Here is a tiny trained network, its code and every weight. The questions are about switching its units off for an input and a class, where a switched-off unit gives its printed mean instead of its output.

import numpy as np


def w(rows, s, z=0):
    codes = np.array(rows[::2]) - 128.0
    scale = np.full(codes.shape[1], s)
    scale[-1] = z or s
    return codes * scale


def f(y):
    return y / 2 * (1 + np.tanh(0.7978845608 * (y + 0.044715 * y**3)))


def log_softmax(a):
    a = a - a.max(-1, keepdims=True)
    return a - np.log(np.exp(a).sum(-1, keepdims=True))


def net(x, mask):
    res = np.array(x, float).reshape(1, 3) / 4 @ E
    y = f(res @ A[0][:, :-1].T + A[0][:, -1])
    res = res + np.where(mask, y, B[0][:, -1]) @ B[0][:, :-1]
    return log_softmax(res[-1] @ U[:, :-1].T + U[:, -1])


A, B = {}, {}
E = w([
[229,118,196,114],'x0',
[97,206,203,62],'x1',
[100,178,180,249],'x2',
],0.011)
A[0] = w([
[190,151,157,160,74],'neuron 0',
[169,193,140,186,54],'neuron 1',
[111,173,143,178,215],'neuron 2',
[132,115,174,192,63],'neuron 3',
[151,71,109,165,153],'neuron 4',
[86,167,164,91,109],'neuron 5',
[146,100,100,67,180],'neuron 6',
[53,145,89,134,122],'neuron 7',
[74,146,135,180,109],'neuron 8',
[126,161,214,87,253],'neuron 9',
[46,142,81,136,143],'neuron 10',
[139,74,66,168,214],'neuron 11',
[92,158,196,99,136],'neuron 12',
[85,163,196,204,129],'neuron 13',
[93,175,137,104,121],'neuron 14',
[102,193,152,66,168],'neuron 15',
[166,98,203,120,79],'neuron 16',
[170,116,77,174,107],'neuron 17',
[54,109,100,128,79],'neuron 18',
[111,151,141,175,199],'neuron 19',
[78,136,94,123,66],'neuron 20',
[134,131,98,84,37],'neuron 21',
[115,151,138,166,249],'neuron 22',
[120,118,109,55,110],'neuron 23',
[249,127,126,123,129],'neuron 24',
[69,111,67,131,120],'neuron 25',
[195,125,158,141,72],'neuron 26',
[123,124,86,61,115],'neuron 27',
[136,184,184,113,98],'neuron 28',
[106,175,156,82,152],'neuron 29',
[185,127,151,134,76],'neuron 30',
[211,135,148,115,73],'neuron 31',
[106,140,192,208,160],'neuron 32',
],0.013,0.0036)
B[0] = w([
[88,172,131,79,167],'neuron 0',
[88,106,44,93,178],'neuron 1',
[158,93,102,102,209],'neuron 2',
[128,122,84,99,175],'neuron 3',
[225,115,120,225,206],'neuron 4',
[172,121,103,199,185],'neuron 5',
[180,77,50,89,225],'neuron 6',
[158,211,178,73,203],'neuron 7',
[124,116,79,55,200],'neuron 8',
[198,104,162,143,237],'neuron 9',
[170,207,192,130,219],'neuron 10',
[204,137,146,176,254],'neuron 11',
[223,136,88,158,200],'neuron 12',
[135,96,89,77,242],'neuron 13',
[164,157,128,170,170],'neuron 14',
[193,87,89,202,214],'neuron 15',
[137,192,115,94,183],'neuron 16',
[205,150,81,178,196],'neuron 17',
[132,248,182,108,185],'neuron 18',
[148,83,95,85,192],'neuron 19',
[111,228,158,97,164],'neuron 20',
[86,125,71,115,156],'neuron 21',
[168,71,110,80,191],'neuron 22',
[120,80,51,79,197],'neuron 23',
[156,172,150,89,230],'neuron 24',
[149,157,149,101,209],'neuron 25',
[102,254,155,105,174],'neuron 26',
[139,114,90,124,203],'neuron 27',
[148,130,102,153,191],'neuron 28',
[213,127,95,203,192],'neuron 29',
[87,218,167,125,163],'neuron 30',
[119,211,141,95,191],'neuron 31',
[149,98,91,87,232],'neuron 32',
],0.0068,0.0096)
U = w([
[191,114,80,248,77],'0',
[118,221,134,65,137],'1',
[117,60,24,44,65],'2',
[148,67,134,140,255],'3',
[30,81,204,170,57],'4',
[3,134,167,149,68],'5',
[31,110,116,179,57],'6',
[58,122,153,160,50],'7',
],0.011,0.0082)

Each question gives the input, the list of numbers given to net, and the class t.
The units are the neurons (one row each of A and B). Each row of codes is followed by its name. A weight is (code - 128) times the scale printed after its matrix; where a second scale follows, it is the last column's (A, B and U).
mask holds one flag per neuron, in row order. A switched-off neuron (its flag False) gives its mean, the last column of its row in B, instead of its output. The means were averaged over made-up inputs and are rounded, as every weight is.
A unit's drop is (log p(t) with every unit on - log p(t) with that unit switched off) / (log p(t) with every unit on - log p(t) with every unit switched off).
The circuit of an input: a set's keep is (log p(t) with only the set's units on - log p(t) with every unit switched off) / (log p(t) with every unit on - log p(t) with every unit switched off). Starting from the 12 units with the biggest drops (on a tie, the unit counted first), units are removed one at a time, each time the one whose removal leaves the highest keep (on an exact tie, the one counted first), for as long as the keep stays at least 0.8.
circuit, biggest first: the units of the circuit, biggest drop first
k most important neurons: the k neurons with the biggest drops, biggest first
drop when u is switched off: that unit's drop, to one decimal
input [-7,-8,-6], class 0: circuit, biggest first	[neuron 11]
input [8,-7,-6], class 1: circuit, biggest first	[neuron 24; neuron 26]
input [1,-5,-5], class 0: 4 most important neurons	[neuron 4; neuron 11; neuron 13; neuron 8]
input [-4,-8,-7], class 0: 2 most important neurons	[neuron 11; neuron 4]
input [1,-7,-7], class 0: 3 most important neurons	[neuron 4; neuron 11; neuron 17]
input [-2,0,3], class 3: 2 most important neurons	[neuron 6; neuron 23]
input [3,-7,-6], class 0: 2 most important neurons	[neuron 4; neuron 11]
input [5,7,8], class 2: 3 most important neurons	[neuron 13; neuron 1; neuron 32]
input [0,3,-2], class 3: 3 most important neurons	[neuron 4; neuron 11; neuron 17]
input [1,3,-3], class 3: drop when neuron 17 is switched off	0.3
input [0,4,5], class 2: drop when neuron 13 is switched off	0.2
input [3,7,3], class 0: drop when neuron 32 is switched off	0.0
